Rows near named flat spaces through zero (a row that begins with a name and a colon came from that space)
z106z619: [  27  -30  -17   -1   43  337   37  142  148  -48  -76  -38   22  -63
  111   47   57  175  -88  141  -62  -31  171 -169  114]
z463z713: [  55  165   40  129  183   93 -121  194  203  -49    9  188 -137  202
 -144  -35  198 -201   30  -46 -194  -29  107  122   14]
z861z117: [ -76   57  -78   96   98 -199  163   55 -210   50 -158  -97   73 -111
   11  186  109  202  -26  304 -172  309  -78 -142   44]
z624z245: [ 102  164  -52   59   48 -177   65   37  -31  199   15  -56 -146  -29
  -47  -85  190   21  -51  180 -165  157   65  100   11]
z463z713: [ 145 -127 -118 -193 -283  396  101 -113  247  206  134 -207  -88 -225
  248 -274 -161  204 -138  -82  222 -267  275 -110   39]
z624z245: [ 254 -151    2  -93 -279  244 -141 -180   80  115  144  -67   74 -100
  280 -166 -172   86  -38  -89  318 -276  167   12   10]
z463z713: [ -83   68   91  138   61 -171  -15    9  -30 -112   44   44  -23  169
  -88  118   56  -26   27   68 -176   20 -170   14  -74]
z106z619: [ -94   85   82  103 -148 -372   67 -304 -182  -24  163  110  -17   21
 -127  -89 -182 -292  204 -387  263   11 -167  280 -131]
z624z245: [ -33 -108   -4  -35 -229 -498   -7 -437 -437   73   10  -31  196  -60
  123  136 -211   77  110   15  278  -20 -268  108 -152]
z624z245: [ -60  -69   43 -114  -12  -39  137  -10  -40  -25  -99   -6   43 -153
   83   35  -44  127   -2   93  -18    2   30  -26  100]
z624z245: [ 277   21  188   44  -16  688 -318  216  379 -177  342  123 -143  297
  -43 -359   63 -377  -51 -415  212 -357  248  171   55]
z861z117: [  88 -135   70 -125  -83 -245  193   93 -117  102  -35  -18   88 -211
  229  -91   -5  111   31   96  -68   31  -27  -40  170]
z624z245: [-251  204  -36  222  130  -47  212  204 -121 -148   55  -40  -74   50
 -231    9  102   14   99    7 -188  250 -143  -87   62]
z624z245: [ 114  202 -103  156  114  101   53  211  203  167   16  -13 -188   52
  -35  -89  271   13  -78  137 -263  103  180  -31   31]
z861z117: [ -82  176  -44  123  269 -277  137   61  -99   27 -349  134   -5  -71
  -35  324  239  184   17  448 -373  253   75   20   85]
z463z713: [ 185  -53   -8  -63   37   41 -141   79   84  113  -15   -1   -5   38
   57  -52   78  -52  -89   54  -48  -14   68    8   -4]
z463z713: [ 126   80 -194  -14   18   -9   59   52  306  319  -71   16 -193   13
   98  -51  196   71 -102  125 -240 -112  208  -46  -71]
z861z117: [ 145  111  -87  156  194  153 -174  182  146   66    9   67  -96  271
  -92    5  219 -130 -102   52 -205   43   74  -10  -77]
z463z713: [ -50  -38  -18   48  -27  -37  138   80 -189   46   -1 -262  141 -148
   81   45    5  264 -110  263  -77  367 -127 -269   63]
z463z713: [ 175  -38  -12  -98 -125  128 -204 -188  174  134  150  -71 -105   27
    7 -186 -154  -19 -107  -50   79 -169  113  120  -98]
z463z713: [ 127  -75   60 -152  -64  104  -31  -66  109   -4   57  136  -90    6
   59 -171  -82 -145   31 -212  138 -333  154  211   45]
z106z619: [ 181 -111  104  -85 -115  -21 -102  -81  -59   40  116  -63   36    3
   92  -96  -43  -85  -60  -64  171  -79  -31   85  -26]
z106z619: [ 149 -107  -66 -236 -177  576  110  197  345   88   85  -52 -107 -215
  296 -351  -31  265  -49   -6   50 -412  407 -114  277]
z463z713: [ 173  -99  -44 -118  -98   80  -51  -63   48  199   52 -212   -4  -79
   84  -90    4   -7 -192    6  141   69   44  -67  -84]
z106z619: [ -87   54  -97   33   42  107   76  115   95   47   -8  -40  -40   51
   -9  -11   92   91  -50   60 -130   56   17 -147  -10]
z624z245: [  47  -21 -141 -158  -29  309   92   26  418  201  -18  -48 -210   38
   81  -97  129   -5 -199  -83  -23 -244  243  -90 -104]
z106z619: [-200  -28  264  296  -11 -303 -142 -360 -340 -424   14  154  289  126
 -151  380 -326 -209  211 -213  249  155 -372  118 -162]
z106z619: [ 242 -116 -103  -45 -152  271 -122 -168  195  164   84 -166  -58   -8
  153  -40  -87   63 -189  -13  152 -218  150  -75 -137]
z106z619: [  -2   51  -60  -23 -124 -653  122 -276 -253  314  103  -94  -64   14
 -102  -91   26 -275    1 -203  144  233 -270  183 -274]
z463z713: [  21 -102  -36  -80   15 -230   63  -84 -163  119 -177  -92  130 -148
   78  166   11   46  -78  129   43  222  -74  -80  -45]
z106z619: [-104 -127   70 -114 -171  495 -174   -7   83 -251  182  -22  109   36
   40 -147 -251   83   64 -208  292 -286   20  -81   77]
z624z245: [  80   72   55  -24   43 -178  -34  -73   -9   69  -43   64  -86   13
  -41   21  108  -89  -13   66  -36   -8   45  193  -30]
z463z713: [ 158   48  224   70  244  163 -235   38  190 -197  -61  327  -67  257
  -99   70   72 -291  -34  -55 -119 -139  173  289   21]
z861z117: [-217 -217   26  -91 -149   80 -110 -262 -294 -258   54 -229  246  -89
  -80  143 -422  113   20 -102  361   57 -292 -151  -90]
z861z117: [-111   23   63  146  121 -236    9   45 -341 -166  -77   -6  164   34
  -96  221   30    9   72  131  -51  284 -246  -45   19]
z463z713: [  -9 -100    2    5 -268 -337  281 -193 -213  103   50 -123   92 -232
  251   21 -123  197   79   33  119  -39 -131  -77    9]
z463z713: [ -82  -29   -6   49   19    6  -26   20 -233 -151  -34   85  152   62
   11  101  -15   -4  122  -51  135  -21 -103  -17   41]
z861z117: [ -70   60 -171  -45  -66 -135   73   12 -207  164   64 -190  -21  -76
  -73 -122   42   78   12   35   64  175 -110  -56  -23]
z624z245: [ 53 -25   3   9  40 -89 -81 -29 -85  20  12 -42  21  39 -71  12 -27 -92
 -40 -13  11 111 -82  30 -61]
z861z117: [ 152   93   41  129  308 -174   86  219   47   -2 -268  225  -84    4
   66  196  230  144   -7  452 -560   18  175   75  195]
z463z713: [ -12  -52   76  -46   50  -45  140   34   38  -73 -146  144   20  -90
   82   94   27  -48   56  -45   -7  -88   80   41   91]
z106z619: [-262  228  -31  168  238   91  197  289   23 -172 -114  165  -61   48
 -164   56  182   53  127   77 -280  161   59  -49  173]
z624z245: [  23   46 -123 -154 -185  136  143  -45   41  205  159 -289 -173 -270
    1 -334  -98  226  -76   67   59   17  146  -12   93]
z106z619: [ 219  -27   46   51  101 -165 -162 -148  -25   99 -143    2   43    3
   -7  207   58 -157 -133   96   24  175   27   99 -135]
z861z117: [ -34  177    2   86  -14 -167  115   51  -60   84   45   -8  -81  -31
  -33  -66  174   26   58   84  -72  117    2   67   41]
z861z117: [  49  184    4  184  277  128  253  387  236  -11 -188  178 -137  -86
   45   22  261  136    4  279 -510  119  310  -54  292]
z861z117: [-212  -86   56   77  127  195   -9   17  -12 -265 -191    3  223   14
  -10  347  -81  114  -47   94  -10  176  -82 -254   -9]
z106z619: [ -91 -246   -7 -182 -296  150  -79 -291   26  -49  114 -106  156  -75
  117  -45 -378   21   17 -307  421 -226  -98 -105 -130]
z624z245: [-201  170 -137  -54  -24 -158  141  -74  -12  137   23  -53 -164  -33
 -159 -108   43   55   38    9  -60   67  -18   66  -58]
z624z245: [-124    6    1  133  118  269  -25  132  152 -215   12  110   11  185
 -105   69  -35 -126   30 -201  -43  -49  -19 -110  -28]
z861z117: [  22  129   97  231  132 -165 -283  -14 -207 -163  108  142   38  312
 -235   66   35 -260  107  -72  -13  107 -205  201 -101]
z861z117: [ 122 -147 -117 -124 -303  130   62 -313  117  267   91 -304   12 -277
  212 -127 -280  227 -178    5  224  -12  120 -145  -96]
z106z619: [ 181 -131  -55 -214 -223 -125  169 -126   86  298   30 -182  -93 -237
  219 -137    2   52 -113  -22  132 -145   91   -9  -40]
z463z713: [-255  118   41  301   75 -186   51   83 -226 -250  -52   93  180   33
  -24  238  -55  290  218  278 -281  184 -210 -152  118]
z624z245: [  -6  147   51   45  281 -121   99  156  103  -25 -142   87 -208   40
 -184   79  197  -53  -66  207 -403  112   82  122   59]
z861z117: [-106    4   46   58  -45  158   39   22   88 -108   61    0   36   16
   27   -9  -72   81   18  -34   -9  -22   -3 -101   29]
z106z619: [ 193  -17 -100 -204  -72  607 -225  196  386  128  243  -75 -219  183
   18 -411  103  -47 -165 -144   67 -377  259   -1    8]
z861z117: [-135  -54   32   -1   18 -178  -12 -182 -178  -73 -152   29  180  -35
  -31  246  -74  -64   31  -45  176  173 -140  -13 -103]
z624z245: [ 347  -12   23  -49 -116  196 -221  -38  211  139  225  -53 -196  119
   82 -237   38  -44 -121    5   15 -351  170  159  -44]
z106z619: [  35  -66  -86 -118 -105  258  -15  117  295   93   56  -54  -68  -31
  158 -147  -20  224  -48   80 -128 -260  141 -167   61]
[ 191   32  -24  164  220   12 -121  122   62   71   34   11  -78  311
 -141   39  194 -345 -188 -101 -127  177  -59   11 -189]	z624z245
[  11 -214  186 -139  -84  259  -23  -42   20 -256  -49  -20  139 -145
  130  113 -152   27   -3  -84  267 -201   45  -47  102]	z106z619
[  85 -244  133 -274   22  582  -61  201  368 -170  -15  -51  -19  -75
   71  -99  -76  -72 -168 -171  109 -244  208 -120  124]	z624z245
[   6  -25  -64   91   42 -125  -86  -86 -204   53  -95  -99  165   54
   26  234   49   82  -89  193   17  245 -147 -133 -127]	z463z713
[-181  161 -169   71  104  -44  192   45    8   86 -106  -24  -95    6
 -125   79  171    6  -14   20  -83  178   13  -75  -66]	z463z713
[ -77  138   -1  160  152  -71  -74   50 -116  -58  -24   23   26  119
 -172   89   80  -39    7  100 -121  268  -90   14  -30]	z463z713
[-201  -11    5    6 -118  248  -89  -42    2 -228  144  -72   41   16
 -111  -38 -202   49  113 -177  203 -128  -94  -77   -7]	z463z713
[  60  -91  110  175  173  -45 -160 -125  -16 -169 -162  205  175  198
  -34  350  -47 -315  -31 -168   87   92  -81   34 -176]	z861z117
[ 145  152  -27  -27  175 -133   70   90  173  271  -22  -10 -259   56
 -138 -148  255 -199 -194   61 -257  213  137  159  -62]	z463z713
[  67 -157  -16 -118 -244 -190  -93 -231 -261  128   93 -249  168 -148
  141  -26 -193  196  -40  124  210   69 -180  -72  -65]	z106z619
[-303   68  -45   36 -119 -222  274 -104 -262  -35  -47   21  131 -154
   58   59  -59  196  192   13  105  119 -119  -64   68]	z624z245
[  90  188  -64   78   13  381 -316  -32  227   24  179  -92 -192  140
 -199 -161    2   23  -94   66  -23  -54  176   95  -66]	z861z117
[  97 -207   27  -55 -177 -179  -14 -262  -44   84   -6  -70  139  -99
  190   92 -219   26  -42  -52  158  -56  -95  -56 -124]	z106z619
[ 117  -51  153   -8   17  -49  -56  -46   80 -103    9  166  -58  115
   12   55   40 -255   30 -183   77 -260   17  191  -48]	z861z117
[ -28  190 -193  122   93 -109  239  263  -17  213   -3  -22 -128   13
  -10 -120  281   89   12  136 -285  184   37 -100   74]	z861z117
[ -22   67  122  -19   73 -349  -61 -113 -183  -50  -58  150   -5   30
  -97   57    0  -61   99  103  -82   28  -78  267   19]	z624z245
[ 297 -167  -49 -314 -236  614 -276 -109  505  169  252  -51 -200   55
  160 -437 -206    3 -185 -215  190 -596  365   91  -34]	z624z245
[ 197 -129  -23  -63 -183 -339  -27 -221 -211  242   33 -143  107 -129
  188  -15  -93   70  -53  100  119   71 -106   16  -84]	z463z713
[-248   82   68  203  141 -118 -112 -141 -215 -281   -7  144  115  247
 -302  219 -105 -290  119 -253  136  197 -265   95 -175]	z106z619
[ 104   94   23   90  113   38   91   37  304   84 -148  142 -125  -15
   53  103  183  -90  -67   31 -159  -20  244   48  -10]	z463z713

Rows near named flat spaces through zero (a row that begins with a name and a colon came from that space)
z272-z562: [-142  -90  101  137  123  -38  -98 -259   75   46   76  150 -161  -64
   -6 -116  -21   62  -97  -67  -89  127   46 -173 -104]
z63-z58: [  82  -96 -178    4   69   55  120  127  195  -68  228  101   -9 -103
   96  139 -178   16   92    4    1  160   -1   46  284]
z16-z761: [-204   64 -140  -99 -126  382  -82  -41 -158 -391    0  325  144  -81
 -263  140  -92  -13  129 -205 -202 -233  -16  275  123]
z16-z761: [-171   91   29  -61    5  155  -93 -186 -221 -239  -47  170   46  -15
 -163  -48  -42   -8    9 -114 -110 -118 -165  129  -74]
z63-z58: [-295 -129  124  -17  -21   44 -113 -464  -41   41  -45  133   -8 -138
  -20  -94   99   15  -10  -79 -280    6  -37  -36  -87]
z329-z442: [  54   56  -72    9  170 -116   66   78 -137  -66  132   67  -61  112
  -32  -60  -93   93 -110   40   57   60   21  -42   61]
z63-z58: [   4  -39   84  -69   -1  -98  -25  -26   82  216  111  -14   31   29
  -95 -122  123  -36 -177  141   52 -105   93  -76  -39]
z16-z761: [ -32   -6 -237  -78  -89  170  -70  -11   20 -191   39  116 -177    9
 -172   91  -75   32   57   -1  -47 -193  312   29  137]
z16-z761: [ 203 -121  -30  -35   19 -171   96  155  416  288   64 -210   86  -63
   99   73  -61 -136  -82   79   56  167   72  -91  -75]
z63-z58: [ 113   22 -179   65  131  164  284  333 -205 -441   28   66 -100  -22
  153  195 -295  161  213 -126  111   61  -89  254  245]
z16-z761: [  -1  -16   30 -155 -177   -2  -89  -46   70  236  -67  -98   97   25
   65    0  290  -84   37  152    1 -128  111   -9  -37]
z63-z58: [  21  124  226 -192  -80  146  -71   -9  274  182   78  190  161  -25
 -110  -57   -5  -80  -64  -31  -50   27  -94 -160  -31]
z329-z442: [ -79   99   73   48   95  -37  -67 -178 -209  -76   69   57   -3   10
   10 -143   12    0   11   37   36   53 -328   20   32]
z272-z562: [ -26   31 -191  -18   -7  -69  -22  -96  -74 -105  -98  -72 -105   37
 -157   23  -16  -20  -64  -58 -103  -79  243  -20 -202]
z16-z761: [  64    9  160  -61   34   -6   15  116   87  123  -36    2   59   48
   47  -29   25   -6  -84   16   70    9    9  -39 -140]
z272-z562: [ 156  167   37  -48  -45  -19   45  269  -93  -12 -160 -163  -74  156
 -176  -32  -92    3  -68   66  149 -215  162  -36  -97]
z63-z58: [-103   22  129 -219  -35  -87   36 -208 -213  146 -132  -86   83   41
  -26 -141  133   18  -81   62 -131 -144   22  -14 -132]
z63-z58: [-198   78  170   42   -2  297  -47 -136 -124 -140   36  312 -131 -116
  -82  -86 -100  119  134  -93  -96 -104  -17  -31  133]
z329-z442: [ -21 -171  213  201   81  -21   48  -28  238  209  -35  -76  -32 -212
  290    8  -15  -38  111    9   -1  227 -102  -47 -102]
z63-z58: [ 184  -89  -58   33  139  -10   29  134  323  -12  127    3   92  -41
  248   95 -226  -29  -10 -213  160  330 -225   -8  -12]
z272-z562: [   4 -161  292  -16  -14   48  135   52  278  288   35   21  -82 -134
   96  -33  -59   64    9  127  -42   32  119 -155  152]
z329-z442: [-141   29  123   51  126   91 -169 -153 -214 -168   64  256  -72  101
  -45 -167    0  134 -123 -143   91  -60 -121   -1  -58]
z329-z442: [-161  -12  -43  -78  -97   94  -71 -238 -156 -127  -20   61   43  -41
  -92  -24   69   -5   43  -53 -112 -135  -93  110   70]
z16-z761: [ 254  -16  -14 -122 -180 -121  -10  162  508  357   63 -228  118    6
   37   77  243 -226  -83  171  152   54   84 -128 -121]
z272-z562: [ 245 -135   89  101   62  -56   74  330  444  234  -74 -182  127  -73
  396  190 -101 -100  104  -21  133  356  -95  -24 -101]
z63-z58: [ -44    1 -319  -50 -107  -80  -26 -156 -169 -176   15  -98 -186   63
 -216   29  116  -12  -14  142  -60 -205  220   57   98]
z329-z442: [-137   40 -110   19   50  -80  -87 -266 -179  -60   73   25   -4  -29
 -142 -111    4  -42  -46    9 -102  -44  -68   18  -29]
z272-z562: [  71  -16  -70  154   94  -14   62  134  123  -90  106   10   28  -92
   80  110  -51  -88   70   27   52  191 -169   98   -4]
z329-z442: [ 116  131 -327 -437  -65 -191  125   22 -353   53 -244 -359   35  210
  -95  -30   13    2  -81   60  -47 -354  454   59 -226]
z272-z562: [ 228    1  -22  -61   36 -179  168  235  235  253 -106 -275   86  -18
  172  100  -60 -108   14   75   13  176  112  -74 -193]
z329-z442: [ -78  142 -287 -150  -48   55 -214 -173 -186 -231   16  120   25  140
 -308  -33  -59  -17 -107 -164  -73 -196  126   25  -62]
z16-z761: [  60  -77    0    0 -133   14   20  157  150   87 -159 -131   58   -1
   27  143   55  -49   42   17  -32  -34  162   25  -39]
z63-z58: [  27   16   46 -210  -55 -178  -73 -133  -74  159 -212 -215  128  160
    8  -81  136  -49 -165  -17  -19  -62    9  -45 -282]
z16-z761: [-171  -54 -161  135  116  -55  -32 -229 -343 -227   70   82 -174   13
  -11  -69  -26  138   24  -19  -62  -19   -3   64  146]
z16-z761: [  67 -129  299  128   90 -218  177    4  165  336 -147 -256 -164  -82
  230  -83   31   33  -39  127   12  176   82 -211 -210]
z63-z58: [  55 -199 -139   39  217 -132  294   59  -52  -29    9 -100 -183  -77
  353   96 -113  157   90   12  -31  202  190   43   15]
z63-z58: [-174  267 -204   58 -192  146 -170 -120 -537 -444  -14   95 -109  121
 -450  -52  154   -6   86  107    0 -427  -71  200  217]
z329-z442: [-142  -94   51  224  189   61  -96 -146  183   -8  212  286   57 -189
   36  -23 -215   -4   -1 -195 -129  292 -175  -66   29]
z63-z58: [ -93  -62  -69  -42 -152   84 -186 -190  191   35  190  176 -154   12
 -275  -64  159    3 -145   46  -10 -201  277 -145  109]
z272-z562: [  28 -166  229    8   67   -1   90  127   78  175 -167 -109  159  -63
  352   52   -4   13   64  -53   35  128 -112   96 -139]
z16-z761: [  93  236  106   24 -129 -104 -106  100   39  197   46  -75   90  110
 -194 -111  351 -165 -121  208  159 -115  -39 -106 -180]
z329-z442: [ -77 -141  -33  348  173    0  107   11   -8 -169  290  152 -112 -182
   80   28 -120   63  101   55   29  208 -247   98  342]
z272-z562: [  88  134  -11   87   45 -151  -77   50 -141  -33 -130 -182   32  127
   11  -39  -13  -66  -19   19  111   65 -194    3 -144]
z63-z58: [  -2  126  275 -260  -91    7 -124  -44   79  291 -131   51  132  140
  -98 -127  154  -32 -165   46  -63 -100  107 -199 -236]
z272-z562: [ -88  -29  -89 -196  -87   -8 -191 -270   75   67   56   91  116   65
 -158  -73   64  -27 -181 -148 -104  -80   86  -90  -64]
z16-z761: [  71   74 -156 -111  -88   29   54  120  -18  -97   49   12    6   72
 -146   75   50  -11  -23   48   16 -121  130   46   79]
z63-z58: [  93  311 -106 -192  -95  -42  -47   68 -469 -197 -158 -151  -29  310
 -200 -117  117   35  -72   44  198 -340   -5   70  -82]
z272-z562: [  77 -284   40  182  -46   87   86  161  566  151  194   53    1 -244
  230  221  -36  -59  151   70    4  289  -43  -17  301]
z63-z58: [ -27  -41    0   34 -156   43   44    3  131   41  -94  -74  -21 -101
 -104   96   24  -59   71   35 -139  -54  134  -19   32]
z272-z562: [ -89   34  -73   75  -58  158  -96  -64 -162 -257   75  144 -195   32
 -174  -33  -50   95   51   -1   60 -186    9   41  262]
z16-z761: [ -34  282 -139  -37  -64   33  -94   -1 -448 -301  -61   17  -22  189
 -311  -72   -3   14   -3   29   40 -263  -83  101   76]
z329-z442: [ -86   16  277   69   42   28  -47 -121  -26   21   15  145  -22    8
   67 -102  119   59  -33    4    9  111 -240  -76  -22]
z272-z562: [-142 -295 -110   97   -4   91   50 -167  171  -48  200  148    1 -224
  121  103  -70   66   96 -119 -144  128  -14   71  320]
z16-z761: [ 297  180  -74 -242 -163   -3   47  406  342  314  164 -110   45   76
 -260    4   96 -184 -113  316  211 -280  388 -123   -2]
z16-z761: [-154 -279   22   35  257   22   88 -205  181   77  190  254   69 -237
  306   33 -217  100   37 -198 -238  368  -47  -21   59]
z329-z442: [ -29   -5   25  -56  -39  113 -101   -1   45   60   28   99   45   -2
   54   -4   32    4   54   -7   20  -46   36   -1   59]
z272-z562: [ 111 -185 -154 -106   11  -58  127   56  443  185   95  -72  157 -167
  161  188  -79 -127   15  -51 -121  237  108   -6  -51]
z272-z562: [  -1   96  -78  -79   45   68   44   79 -343 -264 -274  -92   62   78
   76   73 -102   27  106 -147   -2  -89  -66  234 -201]
z329-z442: [ -92  221 -174 -116  -29  -10 -136 -200 -475 -244  -63    6 -112  190
 -235 -151   85   52  -55   -6   31 -297   54   48  -71]
z16-z761: [  73 -169 -119  -56 -134  210  154  233  464   72  187  128  -60 -193
  -40  218    9  -26   67   34  -38  -77  434    4  151]
z329-z442: [  75   14 -121 -185 -107    0  -54   29  126   75  -11  -85  131   32
  -67   62  -27 -112   -5   43  -26  -63   42   22   45]
z272-z562: [ 271   61  149 -368  -71 -350   93  142  283  685 -159 -447  198  106
  135  -76  314 -237 -170  383   57  -24  246 -192 -444]
z329-z442: [ -65  323 -278  -62 -163  -24 -213 -116 -448 -340  130   90  -43  271
 -548 -120  246  -45 -144  153   80 -388  -48   84  149]
z329-z442: [ 119  137    9   88  -32   54  107  215 -190 -238  -99 -101  -81   77
   41   50   -2   48  110  -11  202  -43 -179  116   52]
[ -67  -59   85  116   82   45    1  -42 -144  -90   13   48 -195   -7
   75  -78  -21  121   35   33   96  -54  -14   24   76]	z329-z442
[ 133   15 -357  138  -44 -186   87   95  -67 -101   -5 -285 -149   19
   11  121   43  -55  107  134   73   17  125   53   87]	z63-z58
[ 104  -54  212  114  129  -27   17  148  247   90   59   48   98  -17
  178   14  -73  -22  -63  -70  124  282 -267  -49  -79]	z329-z442
[ -64 -300  -82   -9   31   87  124  -84  246  -48   95  108   35 -193
  229  177  -60   51   75 -166 -144  202   18   93  108]	z16-z761
[ 171  -59  473  260  190  -97   83  338  431  490  141   40   99  -99
  410  -41   81  -35   12  178  201  432 -208 -214  -69]	z329-z442
[ 191   55  128 -135  -53  -60   81  226  238  338 -148 -230  191  -19
  147   42  -35 -130   43   60   33   67   34  -78 -167]	z329-z442
[   8   48  -30   38  -49 -112  -54  -36  -23  145  -38 -131 -128   29
  -71  -67  156  -52  -15  193   21 -113  216  -98  -98]	z329-z442
[  10   57  -84 -235 -162  -90   -2  -54 -173   13 -229 -180   32  170
 -124   18  160   -8  -70   70  -98 -206  196   12 -105]	z63-z58
[ -29  -35   72  -74  232  -25   32  -80  -42   34 -108   46  105  -28
  272  -30 -149   51  -24 -257  -73  212  -48    2 -359]	z272-z562
[-157   76 -231  -14  -23   91  -69 -173 -379 -420 -113   85 -126   73
 -229   41 -122   78   57  -99 -164 -163   40  139   83]	z16-z761
[-295   -3  -14 -199 -185   77 -179 -498 -270  -30 -134   56  -36    5
 -204 -132  129   43    3  -27 -276 -285  105  -20   48]	z63-z58
[-123 -115  -67 -238 -100   87  -48 -220 -132  -42   17   63  -51   58
 -111  -88   -1  135  -93  -79  -50 -289  196   18  169]	z63-z58
[-131 -105   33   48  208   49   36 -163  -50 -119  137  210   81 -124
  133  -31 -197   75    7 -202  -99  209 -258   77   49]	z16-z761
[ 157 -104   24   44   42 -189   18   56  378  216  -30 -208  -39  -25
   51   37  -47 -123 -124   51   44  182   74 -147 -222]	z16-z761
[ 122   77   82   24  -41   38   20  245  142   36   16   19  154   37
   -9   65   14  -55  -22  -37   98   64 -111    1  -18]	z329-z442
[ -90   66   -1 -166  -77  -33  -21 -244 -265  -36 -277 -137 -132   83
  -52  -82   62   61   -1  -27 -126 -180  171  -48 -194]	z63-z58
[ 124  -54  156  -49  158  -50  109  163   86  196  -62  -72   19    9
  328  -17 -107   67   20  -16  103  162   15  -62 -116]	z329-z442
[  85  -61 -108  120   63  -74  163  146 -199 -189 -211 -218   48   23
  308  147  -78   82  142 -198   68  161 -150  183  -54]	z63-z58
[ 146  107  -83 -234   89 -257   12  -43 -142   86   39 -150   31  219
  121  -84  136  -25  -99  226  108   88 -145  -36  -27]	z329-z442
